Below is a small trained network, with its code and all its weights. Each question gives an input and a class and asks what happens when units are switched off, that is, made to give their printed mean instead of their output.

import numpy as np


def w(rows, s, z=0):
    codes = np.array(rows[::2]) - 128.0
    scale = np.full(codes.shape[1], s)
    scale[-1] = z or s
    return codes * scale


def f(y):
    return y / 2 * (1 + np.tanh(0.7978845608 * (y + 0.044715 * y**3)))


def log_softmax(a):
    a = a - a.max(-1, keepdims=True)
    return a - np.log(np.exp(a).sum(-1, keepdims=True))


def net(x, mask):
    res = np.array(x, float).reshape(1, 7) / 4 @ E
    y = f(res @ A[0][:, :-1].T + A[0][:, -1])
    res = res + np.where(mask, y, B[0][:, -1]) @ B[0][:, :-1]
    return log_softmax(res[-1] @ U[:, :-1].T + U[:, -1])


A, B = {}, {}
E = w([
[208,135,157,104,149,203,160,134,114,58,73,149],'x0',
[111,111,218,153,91,157,150,169,169,67,218,87],'x1',
[88,154,254,103,153,141,151,131,117,198,106,160],'x2',
[181,68,102,75,136,137,205,124,137,202,160,72],'x3',
[113,59,158,155,169,83,123,159,65,107,83,69],'x4',
[194,81,187,177,83,34,134,82,162,136,113,178],'x5',
[202,190,124,195,117,130,117,207,59,180,169,131],'x6',
],0.0073)
A[0] = w([
[217,82,170,162,115,125,133,104,140,104,80,171,67],'N1',
[141,171,204,109,146,135,104,166,101,211,123,148,110],'N2',
[166,106,153,166,82,96,114,100,154,152,102,139,31],'N3',
[76,75,137,74,135,133,108,56,182,105,89,107,29],'N4',
[183,69,114,85,143,124,193,132,137,178,147,100,74],'N5',
[228,138,174,89,167,207,169,132,120,34,49,175,94],'N6',
[210,179,102,191,113,109,112,199,37,166,175,110,58],'N7',
[50,194,167,205,121,120,24,151,108,29,84,185,64],'N8',
[83,13,173,191,210,63,114,178,13,87,46,2,2],'N9',
[183,166,119,187,115,141,112,192,66,191,166,151,42],'N10',
[120,89,180,142,78,144,151,191,180,80,207,101,85],'N11',
[155,150,66,102,159,96,117,96,92,173,48,195,86],'N12',
[155,142,76,117,165,103,94,113,95,199,37,160,89],'N13',
[190,163,127,179,87,124,112,210,74,166,124,114,71],'N14',
[85,154,109,73,167,208,101,171,90,97,138,80,103],'N15',
[71,160,97,81,177,174,111,159,102,118,138,89,64],'N16',
[70,173,129,180,136,127,66,128,133,77,86,197,37],'N17',
[186,85,187,170,87,42,114,72,152,131,101,182,98],'N18',
[84,146,111,102,156,151,139,175,99,114,128,89,79],'N19',
[47,151,101,84,164,169,134,176,93,112,117,81,98],'N20',
[172,74,171,152,106,35,135,100,157,117,108,172,95],'N21',
[102,144,204,105,161,127,141,142,129,186,108,156,64],'N22',
[145,247,87,85,48,193,136,64,234,167,206,221,46],'N23',
[57,140,233,100,158,149,179,107,115,209,114,154,108],'N24',
[194,89,163,178,76,73,133,91,147,142,130,173,80],'N25',
[202,67,113,59,142,145,234,144,141,219,184,28,104],'N26',
[39,125,89,160,113,50,103,138,149,192,180,107,98],'N27',
[186,97,31,144,102,127,74,118,145,60,149,90,115],'N28',
[77,73,125,79,129,151,169,59,187,61,67,140,67],'N29',
[132,128,201,164,73,149,145,189,180,58,219,97,61],'N30',
[181,85,167,184,66,58,147,63,138,120,118,139,95],'N31',
[49,91,104,168,138,78,83,107,127,182,205,128,76],'N32',
[27,61,113,35,113,95,113,39,171,98,104,108,55],'N33',
[150,145,54,98,142,99,92,91,91,181,67,178,82],'N34',
[181,58,106,74,137,150,215,114,141,201,155,70,45],'N35',
[64,157,100,106,152,195,128,166,98,131,123,94,65],'N36',
[165,107,39,164,101,110,120,136,134,58,141,84,90],'N37',
[15,142,128,140,82,51,74,112,153,229,175,98,87],'N38',
[156,122,71,172,123,131,123,108,142,88,137,100,46],'N39',
[169,88,18,158,80,109,111,126,143,69,170,89,107],'N40',
],0.0071,0.0056)
B[0] = w([
[145,151,94,100,122,146,144,173,116,145,151,118,164],'N1',
[89,138,154,125,139,107,148,135,149,110,95,169,181],'N2',
[120,145,106,124,127,135,131,150,136,154,154,133,134],'N3',
[137,130,133,165,180,106,142,139,175,81,163,139,164],'N4',
[124,160,110,113,95,100,82,99,122,104,141,127,179],'N5',
[219,147,132,69,140,144,154,147,56,105,114,107,220],'N6',
[133,114,144,160,182,97,154,136,198,72,178,148,205],'N7',
[141,150,98,98,72,50,56,60,111,104,148,138,195],'N8',
[168,31,118,191,113,165,79,130,135,177,84,183,209],'N9',
[127,121,127,162,192,97,148,148,179,71,171,157,178],'N10',
[91,102,166,147,116,168,143,77,105,132,141,58,192],'N11',
[88,105,167,158,120,165,142,79,113,134,165,48,191],'N12',
[93,101,165,150,130,177,144,82,115,136,156,67,194],'N13',
[153,123,134,154,182,99,145,130,177,82,167,149,181],'N14',
[121,155,74,122,101,140,131,163,136,175,149,106,186],'N15',
[112,154,96,137,104,141,140,168,141,166,160,125,163],'N16',
[126,153,123,117,97,100,88,81,121,109,135,114,155],'N17',
[103,156,80,123,107,152,126,169,144,168,146,118,195],'N18',
[122,131,106,125,121,135,129,143,137,152,138,129,146],'N19',
[117,147,94,120,102,135,138,169,155,172,147,120,177],'N20',
[97,151,70,122,106,151,127,173,143,162,162,113,182],'N21',
[90,135,146,108,126,117,145,136,121,121,87,155,159],'N22',
[175,9,111,188,124,152,80,137,135,192,87,183,200],'N23',
[78,149,170,107,123,103,153,136,134,124,58,180,207],'N24',
[101,161,83,110,112,150,133,175,146,159,143,115,174],'N25',
[129,155,118,119,87,76,65,76,113,111,126,148,255],'N26',
[201,134,125,84,145,151,153,146,74,103,113,114,191],'N27',
[89,153,182,102,126,122,164,138,115,134,55,163,198],'N28',
[153,132,136,175,191,107,151,153,165,81,180,142,190],'N29',
[89,95,157,164,142,178,144,62,108,138,152,58,198],'N30',
[109,159,97,124,124,146,123,154,131,169,140,115,184],'N31',
[182,148,137,81,135,151,146,143,91,105,119,109,173],'N32',
[153,129,130,165,188,100,160,141,185,73,179,147,204],'N33',
[89,105,168,144,135,168,142,88,118,118,156,70,186],'N34',
[128,157,108,113,98,74,64,93,112,88,147,130,199],'N35',
[105,150,91,124,107,140,134,162,140,158,153,122,160],'N36',
[94,139,177,109,123,121,145,131,124,139,80,164,182],'N37',
[203,134,130,77,142,152,160,149,60,96,110,108,204],'N38',
[104,133,143,123,140,118,137,123,117,131,99,146,137],'N39',
[70,157,184,92,124,126,157,148,122,134,55,179,205],'N40',
],0.011,0.008)
U = w([
[145,131,132,154,205,91,160,149,205,73,190,138,97],'0',
[96,176,54,114,99,150,132,195,150,195,161,98,117],'1',
[77,94,181,145,129,174,146,56,108,136,153,24,98],'2',
[138,170,107,107,79,54,34,66,111,103,138,134,125],'3',
[69,158,196,99,131,109,170,152,131,138,36,180,122],'4',
[249,143,127,79,148,155,168,163,55,103,115,93,104],'5',
[175,8,111,166,122,148,74,142,143,183,92,175,252],'6',
],0.012,0.004)

Each question gives the input, the list of numbers given to net, and the class t.
The units are the neurons (one row each of A and B). Each row of codes is followed by its name. A weight is (code - 128) times the scale printed after its matrix; where a second scale follows, it is the last column's (A, B and U).
mask holds one flag per neuron, in row order. A switched-off neuron (its flag False) gives its mean, the last column of its row in B, instead of its output. The means were averaged over made-up inputs and are rounded, as every weight is.
A unit's drop is (log p(t) with every unit on - log p(t) with that unit switched off) / (log p(t) with every unit on - log p(t) with every unit switched off).
The circuit of an input: a set's keep is (log p(t) with only the set's units on - log p(t) with every unit switched off) / (log p(t) with every unit on - log p(t) with every unit switched off). Starting from the 12 units with the biggest drops (on a tie, the unit counted first), units are removed one at a time, each time the one whose removal leaves the highest keep (on an exact tie, the one counted first), for as long as the keep stays at least 0.8.
units of the circuit, in order: the units of the circuit, biggest drop first
unit that matters most: the unit with the biggest drop
k most important neurons: the k neurons with the biggest drops, biggest first
drop when u is switched off: that unit's drop, to one decimal
input [-6,1,-5,-8,-1,8,3], class 1: unit that matters most -> N18
input [-8,-1,-8,6,-3,5,-3], class 4: 3 most important neurons -> (N40 N28 N37)
input [-6,-2,6,-5,5,6,2], class 1: units of the circuit, in order -> (N18 N21)
input [8,1,-8,-1,-8,1,-6], class 4: 3 most important neurons -> (N28 N40 N37)
input [1,2,-3,7,8,-2,0], class 6: 2 most important neurons -> (N9 N8)
input [7,-2,-2,-7,-2,1,7], class 0: 3 most important neurons -> (N7 N10 N14)
input [-8,5,-2,-7,5,4,-1], class 5: 3 most important neurons -> (N38 N27 N32)
input [-1,-3,-5,4,2,3,2], class 4: 3 most important neurons -> (N40 N28 N8)
input [8,3,-4,-8,0,5,5], class 3: 4 most important neurons -> (N8 N17 N38 N27)
input [4,5,-3,-5,-3,-7,6], class 1: 3 most important neurons -> (N15 N33 N36)
input [7,1,-8,4,-5,-5,3], class 4: units of the circuit, in order -> (N40 N28)
input [-8,-4,7,-8,6,2,6], class 3: 3 most important neurons -> (N8 N17 N6)
input [3,8,8,-4,-5,-2,-3], class 2: 2 most important neurons -> (N30 N11)
input [8,-5,0,8,5,4,-8], class 0: units of the circuit, in order -> (N29)
input [7,8,-8,2,-3,0,-4], class 2: 3 most important neurons -> (N30 N11 N24)
input [-1,-7,-5,-1,7,1,4], class 2: 2 most important neurons -> (N13 N12)
input [-8,1,-7,-2,4,1,8], class 0: 4 most important neurons -> (N7 N10 N14 N6)
input [-5,4,0,1,-2,2,1], class 5: units of the circuit, in order -> (N38 N27)
input [-3,-2,6,7,-4,-2,0], class 3: drop when N35 is switched off -> 0.2
input [1,-5,-7,8,-8,-6,-8], class 0: units of the circuit, in order -> (N33)
input [-2,-3,-8,-7,6,5,-7], class 4: drop when N7 is switched off -> 0.2
input [0,7,7,-3,7,-7,-5], class 1: drop when N20 is switched off -> 0.4
